Here is a tiny trained network, its code and every weight. The questions are about switching its units off for an input and a target symbol, where a switched-off unit gives its printed mean instead of its output.

import numpy as np


def w(rows, s, z=0):
    codes = np.array(rows[::2]) - 128.0
    scale = np.full(codes.shape[1], s)
    scale[-1] = z or s
    return codes * scale


def f(y):
    return y / 2 * (1 + np.tanh(0.7978845608 * (y + 0.044715 * y**3)))


def softmax(a):
    e = np.exp(a - a.max(-1, keepdims=True))
    return e / e.sum(-1, keepdims=True)


def log_softmax(a):
    a = a - a.max(-1, keepdims=True)
    return a - np.log(np.exp(a).sum(-1, keepdims=True))


def net(x, mask):
    ids = ['βζηθλμξπστφψω'.index(c) for c in x.split()]
    T = len(ids)
    res = E[ids] + P[:T]
    u = 0
    for l in range(2):
        r = res
        for j in range(2):
            rows = slice(3 * j, 3 * j + 3)
            q, k, v = (r @ M[l][rows].T for M in (Q, K, V))
            z = softmax(np.where(np.tri(T) > 0, q @ k.T / 3**0.5, -1e9)) @ v
            o = O[l][rows]
            res = res + np.where(mask[u + j], z, o[:, -1]) @ o[:, :-1]
        u += 2
        y = f(res @ A[l][:, :-1].T + A[l][:, -1])
        res = res + np.where(mask[u : u + 8], y, B[l][:, -1]) @ B[l][:, :-1]
        u += 8
    return log_softmax(res[-1] @ U[:, :-1].T + U[:, -1])


Q, K, V, O, A, B = {}, {}, {}, {}, {}, {}
E = w([
[174,116,195],'β',
[236,90,82],'ζ',
[136,143,72],'η',
[114,105,153],'θ',
[181,7,162],'λ',
[137,107,171],'μ',
[171,90,130],'ξ',
[162,97,190],'π',
[162,127,184],'σ',
[85,141,138],'τ',
[167,84,17],'φ',
[128,242,2],'ψ',
[142,130,170],'ω',
],0.025)
P = w([
[113,248,169],'0',
[87,109,174],'1',
[93,95,177],'2',
[94,92,178],'3',
[100,88,180],'4',
[105,92,182],'5',
],0.015)
Q[0] = w([
[60,117,160],'0.h0',
[214,78,116],'0.h0',
[120,251,102],'0.h0',
[102,150,177],'0.h1',
[133,238,68],'0.h1',
[107,173,195],'0.h1',
],0.017)
K[0] = w([
[67,169,164],'0.h0',
[252,148,121],'0.h0',
[97,31,85],'0.h0',
[171,158,119],'0.h1',
[99,103,80],'0.h1',
[115,156,89],'0.h1',
],0.017)
V[0] = w([
[112,53,76],'0.h0',
[113,2,107],'0.h0',
[128,128,128],'0.h0',
[182,120,30],'0.h1',
[230,220,65],'0.h1',
[255,92,133],'0.h1',
],0.0068)
O[0] = w([
[44,1,24,20],'0.h0',
[62,122,208,2],'0.h0',
[128,128,128,128],'0.h0',
[93,93,164,36],'0.h1',
[144,38,88,165],'0.h1',
[144,61,166,147],'0.h1',
],0.0055,0.007)
A[0] = w([
[60,76,65,235],'0.n0',
[73,197,15,2],'0.n1',
[79,78,154,142],'0.n2',
[74,154,236,141],'0.n3',
[1,212,95,236],'0.n4',
[65,126,238,155],'0.n5',
[148,167,134,46],'0.n6',
[97,237,25,190],'0.n7',
],0.0085,0.0061)
B[0] = w([
[147,201,63,169],'0.n0',
[89,27,248,158],'0.n1',
[124,138,195,151],'0.n2',
[92,165,192,252],'0.n3',
[28,131,123,194],'0.n4',
[90,148,200,254],'0.n5',
[139,143,159,124],'0.n6',
[88,162,59,205],'0.n7',
],0.012,0.0058)
Q[1] = w([
[99,76,138],'1.h0',
[84,249,166],'1.h0',
[40,120,94],'1.h0',
[178,199,106],'1.h1',
[130,60,104],'1.h1',
[199,118,172],'1.h1',
],0.011)
K[1] = w([
[132,115,177],'1.h0',
[114,251,97],'1.h0',
[67,27,121],'1.h0',
[141,72,253],'1.h1',
[138,115,35],'1.h1',
[174,162,248],'1.h1',
],0.007)
V[1] = w([
[183,128,185],'1.h0',
[116,126,82],'1.h0',
[123,12,140],'1.h0',
[158,35,133],'1.h1',
[134,54,171],'1.h1',
[143,141,123],'1.h1',
],0.011)
O[1] = w([
[202,91,197,148],'1.h0',
[88,159,114,94],'1.h0',
[63,3,223,6],'1.h0',
[103,153,58,45],'1.h1',
[59,191,78,119],'1.h1',
[129,143,127,129],'1.h1',
],0.0067,0.016)
A[1] = w([
[193,8,88,1],'1.n0',
[183,170,148,42],'1.n1',
[94,179,167,215],'1.n2',
[148,165,9,136],'1.n3',
[152,214,81,47],'1.n4',
[161,198,114,188],'1.n5',
[213,88,70,142],'1.n6',
[77,160,37,87],'1.n7',
],0.013,0.0085)
B[1] = w([
[87,254,87,168],'1.n0',
[165,25,40,217],'1.n1',
[126,211,82,235],'1.n2',
[239,173,86,207],'1.n3',
[5,103,121,223],'1.n4',
[140,71,186,253],'1.n5',
[1,36,165,174],'1.n6',
[163,87,197,189],'1.n7',
],0.0083,0.023)
U = w([
[213,161,156,20],'β',
[1,86,114,150],'ζ',
[203,209,70,52],'η',
[128,130,126,255],'θ',
[68,106,218,57],'λ',
[143,90,165,37],'μ',
[77,66,153,200],'ξ',
[135,162,164,182],'π',
[123,151,142,210],'σ',
[54,172,149,55],'τ',
[118,88,17,135],'φ',
[79,162,40,171],'ψ',
[131,164,177,100],'ω',
],0.012,0.0087)

Each question gives the input, a string of symbols that net reads in full, and the target symbol t.
The units are the heads (3 rows each of Q, K, V and O) and the neurons (one row each of A and B). Each row of codes is followed by its name. A weight is (code - 128) times the scale printed after its matrix; where a second scale follows, it is the last column's (O, A, B and U).
mask holds one flag per unit, layer by layer, with each layer's heads first. A switched-off unit (its flag False) gives its mean, the last column of its rows in O or B, instead of its output. The means were averaged over made-up inputs and are rounded, as every weight is.
A unit's drop is (log p(t) with every unit on - log p(t) with that unit switched off) / (log p(t) with every unit on - log p(t) with every unit switched off).
The circuit of an input: a set's keep is (log p(t) with only the set's units on - log p(t) with every unit switched off) / (log p(t) with every unit on - log p(t) with every unit switched off). Starting from the 12 units with the biggest drops (on a tie, the unit counted first), units are removed one at a time, each time the one whose removal leaves the highest keep (on an exact tie, the one counted first), for as long as the keep stays at least 0.8.
circuit, biggest first: the units of the circuit, biggest drop first
unit that matters most: the unit with the biggest drop
top k neurons: the k neurons with the biggest drops, biggest first
k most important neurons of layer l: the k neurons of layer l with the biggest drops, biggest first
which heads matter: for each layer, one digit per head in row order, 1 if its drop is at least 0.15 and else 0, layers parted by /
drop of u: that unit's drop, to one decimal
input π τ β φ β, target β: which heads matter : 00 / 10
input φ φ θ, target τ: unit that matters most : 0.n0
input θ β τ λ τ η, target η: circuit, biggest first : 1.n3, 1.h0, 0.h1
input ζ ω π, target λ: circuit, biggest first : 0.h1, 1.h0, 1.n1
input ω φ π σ ξ, target ξ: 2 most important neurons of layer 0 : 0.n3, 0.n5
input π φ θ, target β: circuit, biggest first : 1.n4, 1.h0, 0.h0
input ψ σ η τ θ, target ζ: which heads matter : 11 / 11
input ξ ξ ζ θ τ, target τ: which heads matter : 10 / 00
input θ θ ζ, target ζ: which heads matter : 10 / 10
input ψ ξ ω π π, target ζ: which heads matter : 11 / 11
input π τ ω ζ, target ζ: which heads matter : 00 / 10
input β ω θ θ, target μ: which heads matter : 10 / 10
input τ τ ω β θ ω, target η: which heads matter : 10 / 10
input ω ζ ψ μ μ, target φ: most important neuron of layer 0 : 0.n7
input ζ π μ θ λ θ, target λ: top 2 neurons : 1.n3, 1.n1
input τ θ ξ, target ξ: circuit, biggest first : 0.n3, 1.n2, 1.h0
input ω π φ β σ β, target φ: which heads matter : 10 / 10
input σ ω θ, target ξ: 2 most important neurons of layer 1 : 1.n6, 1.n3
input ω τ ω ξ π, target φ: 2 most important neurons of layer 1 : 1.n1, 1.n4
input π φ λ φ φ θ, target β: circuit, biggest first : 1.n4, 0.h0, 1.h0
input θ θ π, target ψ: unit that matters most : 1.n4
input π τ σ ω, target β: which heads matter : 00 / 10
input φ ξ σ, target τ: top 3 neurons : 0.n0, 1.n3, 1.n1
input σ ζ ω μ π, target ξ: top 3 neurons : 1.n6, 1.n3, 1.n1
input σ τ τ φ ω λ, target λ: top 2 neurons : 1.n6, 1.n2
input β θ ζ η, target η: top 3 neurons : 1.n3, 1.n6, 1.n1
input σ ξ β, target ξ: top neuron : 1.n1
input τ φ β ξ π θ, target η: top 4 neurons : 1.n3, 0.n7, 1.n6, 1.n7
input θ τ τ ω ζ ω, target ψ: top 2 neurons : 1.n4, 0.n7
input φ τ ω, target τ: drop of 1.n0 : -0.1
